Here is a tiny trained network, its code and every weight. The questions are about switching its units off for an input and a target symbol, where a switched-off unit gives its printed mean instead of its output.

import numpy as np


def w(rows, s, z=0):
    codes = np.array(rows[::2]) - 128.0
    scale = np.full(codes.shape[1], s)
    scale[-1] = z or s
    return codes * scale


def f(y):
    return np.maximum(y, 0)


def softmax(a):
    e = np.exp(a - a.max(-1, keepdims=True))
    return e / e.sum(-1, keepdims=True)


def log_softmax(a):
    a = a - a.max(-1, keepdims=True)
    return a - np.log(np.exp(a).sum(-1, keepdims=True))


def net(x, mask):
    ids = ['ΠΩβδεζηστ'.index(c) for c in x.split()]
    T = len(ids)
    res = E[ids] + P[:T]
    q, k, v = (res @ M[0].T for M in (Q, K, V))
    z = softmax(np.where(np.tri(T) > 0, q @ k.T / 2**0.5, -1e9)) @ v
    res = res + np.where(mask[0], z, O[0][:, -1]) @ O[0][:, :-1]
    y = f(res @ A[0][:, :-1].T + A[0][:, -1])
    res = res + np.where(mask[1:13], y, B[0][:, -1]) @ B[0][:, :-1]
    return log_softmax(res[-1] @ U[:, :-1].T + U[:, -1])


Q, K, V, O, A, B = {}, {}, {}, {}, {}, {}
E = w([
[144,83,126,215,93,127,226],'Π',
[140,109,121,63,94,133,113],'Ω',
[130,100,103,84,112,54,188],'β',
[194,140,147,117,223,97,63],'δ',
[119,117,203,84,106,108,142],'ε',
[43,105,226,140,164,223,157],'ζ',
[137,208,78,100,96,161,143],'η',
[4,79,93,98,173,195,143],'σ',
[157,111,167,15,159,136,140],'τ',
],0.017)
P = w([
[136,245,161,175,51,94,34],'0',
[89,139,135,154,105,133,141],'1',
[90,133,129,149,104,134,141],'2',
[95,140,128,153,107,106,132],'3',
[100,131,123,141,103,118,130],'4',
[95,131,120,141,110,120,130],'5',
[101,120,115,138,98,135,132],'6',
],0.011)
Q[0] = w([
[138,165,83,67,108,65,148],'head 0',
[134,5,88,119,160,29,177],'head 0',
],0.017)
K[0] = w([
[146,149,127,70,113,112,148],'head 0',
[169,66,89,105,139,118,254],'head 0',
],0.022)
V[0] = w([
[198,95,253,71,187,45,146],'head 0',
[119,115,135,126,2,89,61],'head 0',
],0.014)
O[0] = w([
[113,52,115,123,118,244,204,38],'head 0',
[126,1,147,134,41,156,78,253],'head 0',
],0.0099,0.0038)
A[0] = w([
[99,189,7,83,115,130,54,118],'neuron 0',
[143,122,89,58,77,105,202,116],'neuron 1',
[42,84,119,105,174,192,98,82],'neuron 2',
[140,157,126,175,212,251,169,2],'neuron 3',
[193,98,60,254,114,120,55,107],'neuron 4',
[139,201,195,98,152,134,207,116],'neuron 5',
[114,9,179,202,166,90,75,36],'neuron 6',
[201,231,141,179,63,164,187,161],'neuron 7',
[230,106,140,205,181,163,80,82],'neuron 8',
[174,121,114,104,225,41,132,169],'neuron 9',
[154,118,118,89,138,232,162,63],'neuron 10',
[49,163,113,102,168,64,132,54],'neuron 11',
],0.0088,0.0028)
B[0] = w([
[46,160,206,175,163,164,167,226],'neuron 0',
[107,62,167,204,127,139,142,224],'neuron 1',
[169,233,140,50,151,148,122,254],'neuron 2',
[138,58,65,241,68,103,50,218],'neuron 3',
[255,87,120,74,123,101,144,225],'neuron 4',
[225,90,151,96,47,98,204,204],'neuron 5',
[8,252,99,176,215,152,109,239],'neuron 6',
[103,211,57,194,164,81,189,189],'neuron 7',
[35,73,80,190,141,117,173,151],'neuron 8',
[104,64,153,181,159,204,81,210],'neuron 9',
[186,127,130,66,201,76,167,246],'neuron 10',
[152,82,24,19,81,140,129,246],'neuron 11',
],0.0098,0.0057)
U = w([
[162,152,44,169,148,24,122,117],'Π',
[202,116,66,146,54,168,2,127],'Ω',
[75,31,153,186,35,113,145,216],'β',
[179,90,37,224,219,216,38,85],'δ',
[209,116,181,89,191,122,130,185],'ε',
[110,200,242,201,146,211,157,86],'ζ',
[168,139,190,98,61,68,65,151],'η',
[69,119,108,43,182,6,66,120],'σ',
[175,126,67,170,90,187,98,5],'τ',
],0.0054,0.0021)

Each question gives the input, a string of symbols that net reads in full, and the target symbol t.
The units are the heads (2 rows each of Q, K, V and O) and the neurons (one row each of A and B). Each row of codes is followed by its name. A weight is (code - 128) times the scale printed after its matrix; where a second scale follows, it is the last column's (O, A, B and U).
mask holds one flag per unit, heads first, then neurons. A switched-off unit (its flag False) gives its mean, the last column of its rows in O or B, instead of its output. The means were averaged over made-up inputs and are rounded, as every weight is.
A unit's drop is (log p(t) with every unit on - log p(t) with that unit switched off) / (log p(t) with every unit on - log p(t) with every unit switched off).
The circuit of an input: a set's keep is (log p(t) with only the set's units on - log p(t) with every unit switched off) / (log p(t) with every unit on - log p(t) with every unit switched off). Starting from the 12 units with the biggest drops (on a tie, the unit counted first), units are removed one at a time, each time the one whose removal leaves the highest keep (on an exact tie, the one counted first), for as long as the keep stays at least 0.8.
circuit, biggest first: the units of the circuit, biggest drop first
unit that matters most: the unit with the biggest drop
top k neurons: the k neurons with the biggest drops, biggest first
drop when u is switched off: that unit's drop, to one decimal
input Π Ω ε, target ζ: top 2 neurons -> (neuron 6; neuron 11)
input ζ δ ζ ζ Π Ω, target β: unit that matters most -> neuron 2
input η σ Π, target Π: circuit, biggest first -> (head 0; neuron 7)
input τ δ ε, target ε: circuit, biggest first -> (neuron 10; head 0)
input ε Π η, target ε: circuit, biggest first -> (head 0; neuron 10; neuron 2)
input β ζ η, target β: top 2 neurons -> (neuron 2; neuron 6)
input ε ζ Π Ω ε ε, target ζ: top 4 neurons -> (neuron 11; neuron 6; neuron 3; neuron 4)
input Π Π Ω β δ τ δ, target δ: circuit, biggest first -> (neuron 9; neuron 8)
input ζ τ δ τ ζ ε, target ε: circuit, biggest first -> (head 0; neuron 10)
input β Ω Π η ε σ, target σ: circuit, biggest first -> (neuron 11; head 0)
input δ Ω ζ τ δ Ω, target ε: top 3 neurons -> (neuron 10; neuron 2; neuron 6)
input δ δ τ ζ, target δ: top 2 neurons -> (neuron 3; neuron 6)
input β τ τ β, target β: top 2 neurons -> (neuron 1; neuron 2)
input β ζ τ ζ δ β, target β: unit that matters most -> neuron 1
input ζ τ τ Ω τ, target ε: top 3 neurons -> (neuron 10; neuron 2; neuron 5)
input β Π Ω η, target β: drop when head 0 is switched off -> 0.7
input ζ σ η, target ζ: drop when neuron 0 is switched off -> 0.5
input σ σ η σ τ Ω, target ε: drop when neuron 6 is switched off -> 0.2
input η Π Π Π δ, target δ: drop when neuron 8 is switched off -> 0.1
